[[ 5.16  7.19 -6.58]
 [ 1.55  2.79  0.58]]
=>
[[ 7.19 -6.58]
 [ 2.79  0.58]]

[[ 0.64  1.12 -0.05  0.50]
 [-3.49  1.11 -4.40  2.53]
 [-0.94 -6.51  6.18 -0.10]]
=>
[[ 1.12 -0.05]
 [ 1.11 -4.40]]

[[ 1.39 -5.49  1.87]
 [ 1.44 -5.90  1.84]
 [ 6.53 -4.27  6.84]
 [-5.11  5.78 -5.62]
 [ 6.57 -5.24  6.62]]
=>
[[-5.49  1.87]
 [-5.90  1.84]]

[[-2.78 -4.21  7.18]
 [-3.73  6.93 -3.36]]
=>
[[-4.21  7.18]
 [ 6.93 -3.36]]

[[ 0.06  1.12  1.00 -3.43 -2.84]
 [-0.17  5.22  3.89  0.39 -2.51]
 [ 3.05  2.80 -0.28  1.02 -0.10]
 [-5.46  0.76 -4.27 -4.34 -6.37]]
=>
[[1.12 1.00]
 [5.22 3.89]]

[[-3.78  4.88  6.32  6.16]
 [-0.58  0.87 -1.23 -3.42]
 [ 2.77 -4.11 -1.73 -0.13]
 [ 0.17  1.07 -1.37  1.89]]
=>
[[ 4.88  6.32]
 [ 0.87 -1.23]]

[[-4.18 -2.79 -4.88  4.40 -2.98]
 [ 1.63 -2.06 -4.94  1.26 -2.87]
 [-1.64 -5.64 -3.12  5.66 -3.14]
 [ 6.80 -0.01  3.83 -0.55  2.19]]
=>
[[-2.79 -4.88]
 [-2.06 -4.94]]
---
[[-7.25  2.42  2.23  3.08]
 [-1.93  2.45  4.91  4.18]
 [-1.93  4.00 -6.84 -3.59]
 [-7.52 -1.86 -4.99  4.22]]
=>
[[-7.25  2.23]
 [-1.93  4.91]
 [-1.93 -6.84]
 [-7.52 -4.99]]

[[ 0.56  2.48 -5.87 -0.80  0.88 -1.92 -1.21  0.30  1.38]
 [-2.02 -3.28  3.73 -0.10  0.33  0.21  2.24  0.12 -1.35]
 [-0.88 -1.27  2.17 -0.85  0.78 -1.34 -0.76  0.13 -0.91]
 [ 0.42 -0.02 -0.39  1.14 -0.79  0.22  1.87 -1.20 -0.18]
 [-1.93 -2.80 -4.63 -0.28 -2.40  0.80  3.96 -0.42  1.03]
 [ 0.00  0.90 -4.79 -0.25 -0.84 -0.63  0.98 -0.42  1.08]
 [-0.05  0.98 -0.77 -1.15 -0.74 -1.48  0.11 -0.70 -0.07]
 [ 0.70 -3.66 -7.63  1.49 -2.00  1.41  2.76 -0.69  1.88]
 [ 0.24  1.29 -2.37  0.27  0.76 -0.86  0.20  0.18  0.39]]
=>
[[ 0.56 -5.87  0.88 -1.21  1.38]
 [-2.02  3.73  0.33  2.24 -1.35]
 [-0.88  2.17  0.78 -0.76 -0.91]
 [ 0.42 -0.39 -0.79  1.87 -0.18]
 [-1.93 -4.63 -2.40  3.96  1.03]
 [ 0.00 -4.79 -0.84  0.98  1.08]
 [-0.05 -0.77 -0.74  0.11 -0.07]
 [ 0.70 -7.63 -2.00  2.76  1.88]
 [ 0.24 -2.37  0.76  0.20  0.39]]

[[-3.89 -1.01  0.15 -0.12 -2.35  3.09 -1.60]
 [ 5.06 -0.53  0.50  0.41  1.01  0.58  0.26]
 [-2.70 -4.62 -5.36  1.91 -1.64 -0.20  2.26]
 [ 3.81  5.51  7.41 -1.61  2.37  4.74  1.47]]
=>
[[-3.89  0.15 -2.35 -1.60]
 [ 5.06  0.50  1.01  0.26]
 [-2.70 -5.36 -1.64  2.26]
 [ 3.81  7.41  2.37  1.47]]

[[-0.24  1.72  0.01  1.24 -0.76  1.66  0.57 -0.04  0.35]
 [-1.22  2.67  2.00 -0.25  2.31 -0.77 -0.56 -0.30 -3.32]
 [ 0.68 -0.31 -0.80 -0.25  0.40  3.42 -0.85  0.96  5.66]
 [-1.46 -0.38  0.96 -1.23 -2.98  0.90  1.50 -3.86 -5.00]
 [-0.33  1.47  0.89 -2.23 -1.52 -1.37  2.75  1.44  3.41]
 [-1.55  2.53 -2.14 -3.42  0.24 -2.43  0.20 -1.66  0.01]
 [-1.14  0.19 -0.31  2.24 -1.00 -2.90  0.08  2.07 -1.97]
 [ 1.82 -1.44 -1.51 -1.62 -2.14  2.48 -0.27 -1.22  0.85]
 [ 1.21 -1.40 -3.03 -0.14 -2.58  1.11 -0.34 -0.03  3.18]
 [ 0.84  1.70  1.53 -0.99 -1.36 -2.76  0.47  2.22  3.00]]
=>
[[-0.24  0.01 -0.76  0.57  0.35]
 [-1.22  2.00  2.31 -0.56 -3.32]
 [ 0.68 -0.80  0.40 -0.85  5.66]
 [-1.46  0.96 -2.98  1.50 -5.00]
 [-0.33  0.89 -1.52  2.75  3.41]
 [-1.55 -2.14  0.24  0.20  0.01]
 [-1.14 -0.31 -1.00  0.08 -1.97]
 [ 1.82 -1.51 -2.14 -0.27  0.85]
 [ 1.21 -3.03 -2.58 -0.34  3.18]
 [ 0.84  1.53 -1.36  0.47  3.00]]

[[ 1.32  0.41  3.88 -6.90 -0.88  3.79  0.55 -0.15 -2.47 -0.72]
 [ 1.32  4.23  5.00 -2.20  0.64 -0.05  0.55 -0.15 -1.05  1.40]
 [ 1.16  0.41  4.73 -2.20 -3.70  1.58 -0.90  0.57 -1.05  1.40]
 [ 1.45  0.41  3.58 -7.19  4.05  1.08  0.55 -0.15 -1.03  1.13]
 [ 1.32 -2.76 -2.42  0.23  0.52  1.08 -3.47  1.77  2.44  1.40]]
=>
[[ 1.32  3.88 -0.88  0.55 -2.47]
 [ 1.32  5.00  0.64  0.55 -1.05]
 [ 1.16  4.73 -3.70 -0.90 -1.05]
 [ 1.45  3.58  4.05  0.55 -1.03]
 [ 1.32 -2.42  0.52 -3.47  2.44]]

[[ 0.15  2.10 -1.47 -2.77 -0.99  1.77  1.71  2.70 -3.45 -0.32]
 [ 0.21  0.22 -3.94 -1.98  0.43  0.33  1.38 -1.65  1.27 -0.47]
 [-0.42 -0.55 -2.22  1.68  1.36  1.02  1.45 -0.53 -7.18 -0.55]
 [-1.29 -0.10  1.01  0.80 -1.67  0.36 -1.90  1.07  5.96  0.21]
 [ 1.25 -0.31 -0.19 -2.20  1.35  0.32 -1.55 -0.75  7.90  0.15]
 [-0.97 -1.89  1.88 -0.82 -2.19 -0.96  5.21  0.45 -1.22 -0.50]
 [ 0.03  0.29  2.10  0.80  2.82 -0.12  0.75  0.23 -5.78  0.11]
 [ 0.48 -1.42 -0.66 -2.20 -0.14  0.36  2.79 -1.14  0.46  0.41]]
=>
[[ 0.15 -1.47 -0.99  1.71 -3.45]
 [ 0.21 -3.94  0.43  1.38  1.27]
 [-0.42 -2.22  1.36  1.45 -7.18]
 [-1.29  1.01 -1.67 -1.90  5.96]
 [ 1.25 -0.19  1.35 -1.55  7.90]
 [-0.97  1.88 -2.19  5.21 -1.22]
 [ 0.03  2.10  2.82  0.75 -5.78]
 [ 0.48 -0.66 -0.14  2.79  0.46]]

[[4.28 3.55]
 [2.47 5.12]
 [3.83 3.67]
 [2.21 4.21]
 [4.45 2.66]
 [2.35 4.70]
 [1.86 4.24]
 [1.41 5.68]
 [4.39 3.12]]
=>
[[4.28]
 [2.47]
 [3.83]
 [2.21]
 [4.45]
 [2.35]
 [1.86]
 [1.41]
 [4.39]]

[[-6.29 -4.92]
 [-2.13 -2.23]
 [-4.25 -3.98]]
=>
[[-6.29]
 [-2.13]
 [-4.25]]
